Here is a tiny trained network, its code and every weight. The questions are about switching its units off for an input and a class, where a switched-off unit gives its printed mean instead of its output.

import numpy as np


def w(rows, s, z=0):
    codes = np.array(rows[::2]) - 128.0
    scale = np.full(codes.shape[1], s)
    scale[-1] = z or s
    return codes * scale


def norm(h):
    return h / np.sqrt((h * h).mean(-1, keepdims=True) + 1e-5)


def f(y):
    return np.maximum(y, 0)


def log_softmax(a):
    a = a - a.max(-1, keepdims=True)
    return a - np.log(np.exp(a).sum(-1, keepdims=True))


def net(x, mask):
    res = np.array(x, float).reshape(1, 5) / 4 @ E
    u = 0
    for l in range(2):
        y = f(norm(res) @ A[l][:, :-1].T + A[l][:, -1])
        res = res + np.where(mask[u : u + 16], y, B[l][:, -1]) @ B[l][:, :-1]
        u += 16
    return log_softmax(norm(res)[-1] @ U[:, :-1].T + U[:, -1])


A, B = {}, {}
E = w([
[222,150,209,188,189],'x0',
[206,165,101,144,103],'x1',
[61,115,81,121,235],'x2',
[86,178,62,254,115],'x3',
[155,51,117,231,103],'x4',
],0.001)
A[0] = w([
[119,42,114,175,109,99],'L0N1',
[171,181,137,185,49,76],'L0N2',
[141,44,89,119,128,97],'L0N3',
[143,134,254,110,136,72],'L0N4',
[70,95,143,85,87,124],'L0N5',
[100,147,129,117,111,59],'L0N6',
[187,77,166,51,152,184],'L0N7',
[50,71,137,186,134,110],'L0N8',
[146,85,235,84,200,94],'L0N9',
[110,105,164,94,208,61],'L0N10',
[60,151,74,67,115,118],'L0N11',
[149,177,132,147,80,5],'L0N12',
[140,144,49,186,7,123],'L0N13',
[84,59,131,134,73,109],'L0N14',
[183,168,101,165,209,94],'L0N15',
[116,164,80,98,145,92],'L0N16',
],0.0031,0.0017)
B[0] = w([
[76,89,117,153,147,193],'L0N1',
[161,129,36,78,145,207],'L0N2',
[124,92,87,146,134,166],'L0N3',
[198,60,77,123,105,211],'L0N4',
[133,173,90,149,132,201],'L0N5',
[124,153,129,132,138,134],'L0N6',
[177,46,129,92,134,253],'L0N7',
[119,69,114,167,142,210],'L0N8',
[151,134,203,119,49,232],'L0N9',
[153,122,180,106,61,174],'L0N10',
[87,134,111,163,129,229],'L0N11',
[187,79,44,97,108,144],'L0N12',
[139,126,254,106,81,249],'L0N13',
[142,155,131,149,166,191],'L0N14',
[86,142,185,165,176,192],'L0N15',
[84,124,128,141,123,164],'L0N16',
],0.0038,0.0017)
A[1] = w([
[130,183,171,194,148,36],'L1N1',
[157,184,112,169,211,7],'L1N2',
[131,129,81,199,224,91],'L1N3',
[75,186,116,32,108,72],'L1N4',
[103,145,106,32,147,107],'L1N5',
[233,66,186,162,179,130],'L1N6',
[168,143,86,50,54,144],'L1N7',
[128,219,166,155,29,132],'L1N8',
[45,132,48,109,225,100],'L1N9',
[175,148,72,43,76,122],'L1N10',
[218,173,188,95,76,129],'L1N11',
[110,155,55,148,48,92],'L1N12',
[46,116,127,2,73,107],'L1N13',
[155,170,175,142,214,54],'L1N14',
[138,59,29,110,196,32],'L1N15',
[155,173,206,128,194,71],'L1N16',
],0.0033,0.002)
B[1] = w([
[193,182,96,174,129,144],'L1N1',
[204,143,147,219,252,140],'L1N2',
[183,89,129,85,148,175],'L1N3',
[101,163,113,183,92,162],'L1N4',
[104,117,120,216,80,157],'L1N5',
[68,183,105,128,93,251],'L1N6',
[200,44,160,120,166,211],'L1N7',
[133,178,42,64,130,185],'L1N8',
[182,120,62,36,94,193],'L1N9',
[132,47,147,133,165,193],'L1N10',
[129,141,130,62,105,242],'L1N11',
[195,140,188,133,122,163],'L1N12',
[117,157,151,230,123,198],'L1N13',
[105,145,193,110,203,145],'L1N14',
[41,165,46,68,205,146],'L1N15',
[78,133,151,95,182,151],'L1N16',
],0.0038,0.0026)
U = w([
[75,179,210,56,166,3],'0',
[169,197,149,160,248,109],'1',
[73,78,31,85,184,120],'2',
[112,237,82,148,60,143],'3',
[244,88,185,26,72,203],'4',
[92,58,161,223,89,141],'5',
],0.013,0.0044)

Each question gives the input, the list of numbers given to net, and the class t.
The units are the neurons (one row each of A and B). Each row of codes is followed by its name. A weight is (code - 128) times the scale printed after its matrix; where a second scale follows, it is the last column's (A, B and U).
mask holds one flag per neuron, layer by layer. A switched-off neuron (its flag False) gives its mean, the last column of its row in B, instead of its output. The means were averaged over made-up inputs and are rounded, as every weight is.
A unit's drop is (log p(t) with every unit on - log p(t) with that unit switched off) / (log p(t) with every unit on - log p(t) with every unit switched off).
The circuit of an input: a set's keep is (log p(t) with only the set's units on - log p(t) with every unit switched off) / (log p(t) with every unit on - log p(t) with every unit switched off). Starting from the 12 units with the biggest drops (on a tie, the unit counted first), units are removed one at a time, each time the one whose removal leaves the highest keep (on an exact tie, the one counted first), for as long as the keep stays at least 0.8.
units of the circuit, in order: the units of the circuit, biggest drop first
unit that matters most: the unit with the biggest drop
k most important neurons: the k neurons with the biggest drops, biggest first
top k neurons in layer l: the k neurons of layer l with the biggest drops, biggest first
drop when u is switched off: that unit's drop, to one decimal
input [1,6,2,3,1], class 1: units of the circuit, in order -> L0N15
input [2,-4,-6,8,5], class 3: top 2 neurons in layer 1 -> L1N8, L1N7
input [1,-4,2,-5,7], class 5: top 2 neurons in layer 0 -> L0N9, L0N1
input [-3,-4,-2,-5,-6], class 5: units of the circuit, in order -> L1N13, L1N5
input [5,-4,-6,3,5], class 3: units of the circuit, in order -> L1N6, L1N7, L0N2
input [-7,-4,8,-3,-6], class 3: units of the circuit, in order -> L1N13, L1N4, L1N5
input [-5,4,-4,5,-2], class 4: 2 most important neurons -> L1N7, L0N2
input [3,-8,4,4,8], class 2: units of the circuit, in order -> L0N13, L1N15
input [3,5,-2,6,-6], class 1: top 4 neurons in layer 0 -> L0N15, L0N9, L0N7, L0N4
input [8,7,7,-5,7], class 0: top 2 neurons in layer 0 -> L0N15, L0N9
input [8,3,8,-4,1], class 0: 3 most important neurons -> L0N15, L1N6, L1N16
input [-4,2,1,-3,-1], class 2: top 2 neurons in layer 0 -> L0N13, L0N9
input [-5,8,5,0,-8], class 3: top 3 neurons in layer 1 -> L1N4, L1N13, L1N5
input [5,-5,-7,4,5], class 3: top 3 neurons in layer 1 -> L1N6, L1N7, L1N10
input [6,6,6,1,-7], class 0: unit that matters most -> L1N16
input [-3,-1,4,-6,2], class 5: 2 most important neurons -> L1N13, L0N9
input [-7,5,-3,-4,-3], class 5: top 4 neurons in layer 1 -> L1N13, L1N5, L1N4, L1N9
input [-5,1,5,-5,-8], class 5: 2 most important neurons -> L1N13, L1N5
input [0,-1,3,-4,5], class 5: top 4 neurons in layer 0 -> L0N9, L0N1, L0N2, L0N10
input [5,5,-3,3,4], class 3: unit that matters most -> L1N6
input [-6,-8,-4,-6,-3], class 5: drop when L1N13 is switched off -> 0.2
input [8,-1,4,2,8], class 1: drop when L0N1 is switched off -> -0.1
